Below are the code and all the weights of a small trained network. Each question names an input and a class and asks about switching units off, where a switched-off unit gives its printed mean instead of its output.

import numpy as np


def w(rows, s, z=0):
    codes = np.array(rows[::2]) - 128.0
    scale = np.full(codes.shape[1], s)
    scale[-1] = z or s
    return codes * scale


def norm(h):
    return h / np.sqrt((h * h).mean(-1, keepdims=True) + 1e-5)


def f(y):
    return np.maximum(y, 0)


def log_softmax(a):
    a = a - a.max(-1, keepdims=True)
    return a - np.log(np.exp(a).sum(-1, keepdims=True))


def net(x, mask):
    res = np.array(x, float).reshape(1, 6) / 4 @ E
    u = 0
    for l in range(2):
        y = f(norm(res) @ A[l][:, :-1].T + A[l][:, -1])
        res = res + np.where(mask[u : u + 6], y, B[l][:, -1]) @ B[l][:, :-1]
        u += 6
    return log_softmax(norm(res)[-1] @ U[:, :-1].T + U[:, -1])


A, B = {}, {}
E = w([
[147,59,69,147,3,117,128,109,167,108,210],'x0',
[97,128,154,132,141,195,107,197,157,120,181],'x1',
[97,68,136,203,128,169,58,71,156,89,95],'x2',
[59,152,147,186,124,56,187,141,115,92,163],'x3',
[119,57,39,167,174,187,233,191,111,141,102],'x4',
[115,167,40,136,146,103,78,112,89,53,169],'x5',
],0.0049)
A[0] = w([
[218,169,106,82,89,99,192,172,189,79,207,187],'0.n1',
[23,151,172,201,84,99,170,175,195,64,127,1],'0.n2',
[158,22,99,142,39,139,143,64,152,136,253,77],'0.n3',
[214,97,127,142,74,123,31,219,109,174,51,60],'0.n4',
[126,145,57,19,107,233,104,79,130,172,131,65],'0.n5',
[34,132,157,120,172,183,99,177,207,131,210,32],'0.n6',
],0.0053,0.0022)
B[0] = w([
[103,176,159,85,162,142,150,217,112,158,35,243],'0.n1',
[185,64,179,75,115,175,188,109,103,101,160,195],'0.n2',
[107,187,165,134,253,126,106,93,109,156,109,254],'0.n3',
[127,126,114,84,139,253,153,79,95,81,174,173],'0.n4',
[192,158,113,119,55,121,138,125,150,51,162,195],'0.n5',
[94,180,61,141,120,95,79,135,246,102,127,184],'0.n6',
],0.0081,0.005)
A[1] = w([
[128,48,13,145,160,159,184,214,96,193,142,204],'1.n1',
[87,168,183,155,105,126,218,159,87,109,148,63],'1.n2',
[97,198,183,73,8,100,87,130,142,141,128,233],'1.n3',
[105,2,114,237,131,145,64,16,218,52,85,1],'1.n4',
[137,143,34,161,151,79,71,161,92,103,161,200],'1.n5',
[76,113,183,160,23,34,214,121,115,7,151,177],'1.n6',
],0.0062,0.00088)
B[1] = w([
[121,104,165,195,55,65,60,102,160,183,162,222],'1.n1',
[157,143,114,118,120,175,100,81,124,7,95,219],'1.n2',
[151,39,133,195,77,81,117,113,140,197,114,253],'1.n3',
[167,174,135,90,93,54,168,185,116,114,67,243],'1.n4',
[77,129,254,64,103,125,62,47,137,147,172,185],'1.n5',
[138,166,86,109,45,187,159,112,146,167,193,202],'1.n6',
],0.0089,0.0048)
U = w([
[133,95,152,214,56,96,94,113,143,175,142,174],'0',
[176,164,135,99,79,85,153,228,100,95,78,125],'1',
[183,128,103,86,53,228,178,112,111,50,166,151],'2',
[110,168,174,155,229,122,117,113,125,162,108,131],'3',
[112,100,175,120,96,144,121,112,128,136,130,169],'4',
[121,158,106,120,105,110,145,140,189,137,120,181],'5',
[93,44,66,103,182,138,170,139,124,95,144,27],'6',
[102,85,1,168,196,185,146,165,47,122,187,1],'7',
],0.0089,0.004)

Each question gives the input, the list of numbers given to net, and the class t.
The units are the neurons (one row each of A and B). Each row of codes is followed by its name. A weight is (code - 128) times the scale printed after its matrix; where a second scale follows, it is the last column's (A, B and U).
mask holds one flag per neuron, layer by layer. A switched-off neuron (its flag False) gives its mean, the last column of its row in B, instead of its output. The means were averaged over made-up inputs and are rounded, as every weight is.
A unit's drop is (log p(t) with every unit on - log p(t) with that unit switched off) / (log p(t) with every unit on - log p(t) with every unit switched off).
The circuit of an input: a set's keep is (log p(t) with only the set's units on - log p(t) with every unit switched off) / (log p(t) with every unit on - log p(t) with every unit switched off). Starting from all 12 units, units are removed one at a time, each time the one whose removal leaves the highest keep (on an exact tie, the one counted first), for as long as the keep stays at least 0.8.
units of the circuit, in order: the units of the circuit, biggest drop first
k most important neurons: the k neurons with the biggest drops, biggest first
k most important neurons of layer l: the k neurons of layer l with the biggest drops, biggest first
input [-4,7,-5,-3,1,-4], class 5: 2 most important neurons of layer 0 => 0.n6, 0.n3
input [-6,4,-5,-8,1,8], class 2: units of the circuit, in order => 0.n5, 1.n4
input [8,1,7,5,-4,-5], class 3: 2 most important neurons of layer 0 => 0.n3, 0.n5
input [0,2,-2,3,7,-7], class 0: units of the circuit, in order => 1.n1
input [-5,1,-7,7,-8,-5], class 0: 2 most important neurons of layer 0 => 0.n3, 0.n4
input [-5,3,2,-5,-2,-1], class 2: units of the circuit, in order => 0.n4, 0.n3
input [-6,7,-7,-4,8,-7], class 0: units of the circuit, in order => 1.n1, 0.n3
input [0,3,6,4,-1,5], class 1: 2 most important neurons => 1.n4, 0.n5
input [8,5,-7,5,6,8], class 3: 3 most important neurons => 0.n3, 0.n1, 1.n3
input [0,3,-8,-6,8,-3], class 0: 2 most important neurons => 1.n1, 1.n4
input [-5,6,-6,4,7,-2], class 0: 3 most important neurons => 1.n1, 0.n3, 1.n4
input [2,-4,-6,7,4,-6], class 2: 2 most important neurons => 1.n2, 1.n6
input [-4,7,3,7,-6,7], class 2: 3 most important neurons => 0.n2, 1.n6, 0.n3
input [3,8,2,0,-4,0], class 5: units of the circuit, in order => 0.n6
input [0,-3,-6,-7,-1,-1], class 2: 3 most important neurons => 0.n4, 0.n5, 1.n4
input [-2,-2,-7,8,1,7], class 2: units of the circuit, in order => 1.n2, 1.n6
input [-6,-4,-1,-3,3,8], class 4: 2 most important neurons of layer 0 => 0.n3, 0.n1
input [6,-5,-5,3,-4,-4], class 3: units of the circuit, in order => 0.n3, 0.n1, 1.n4
input [-1,-7,-1,7,5,-5], class 2: 3 most important neurons of layer 1 => 1.n2, 1.n6, 1.n3
input [2,-2,-1,-5,-1,-5], class 2: units of the circuit, in order => 0.n4
input [1,3,5,3,-2,0], class 1: 2 most important neurons => 1.n4, 0.n6
input [-6,1,1,-6,-2,-2], class 2: 2 most important neurons => 0.n4, 0.n3
input [0,-6,5,7,2,-3], class 2: 2 most important neurons => 1.n6, 0.n2
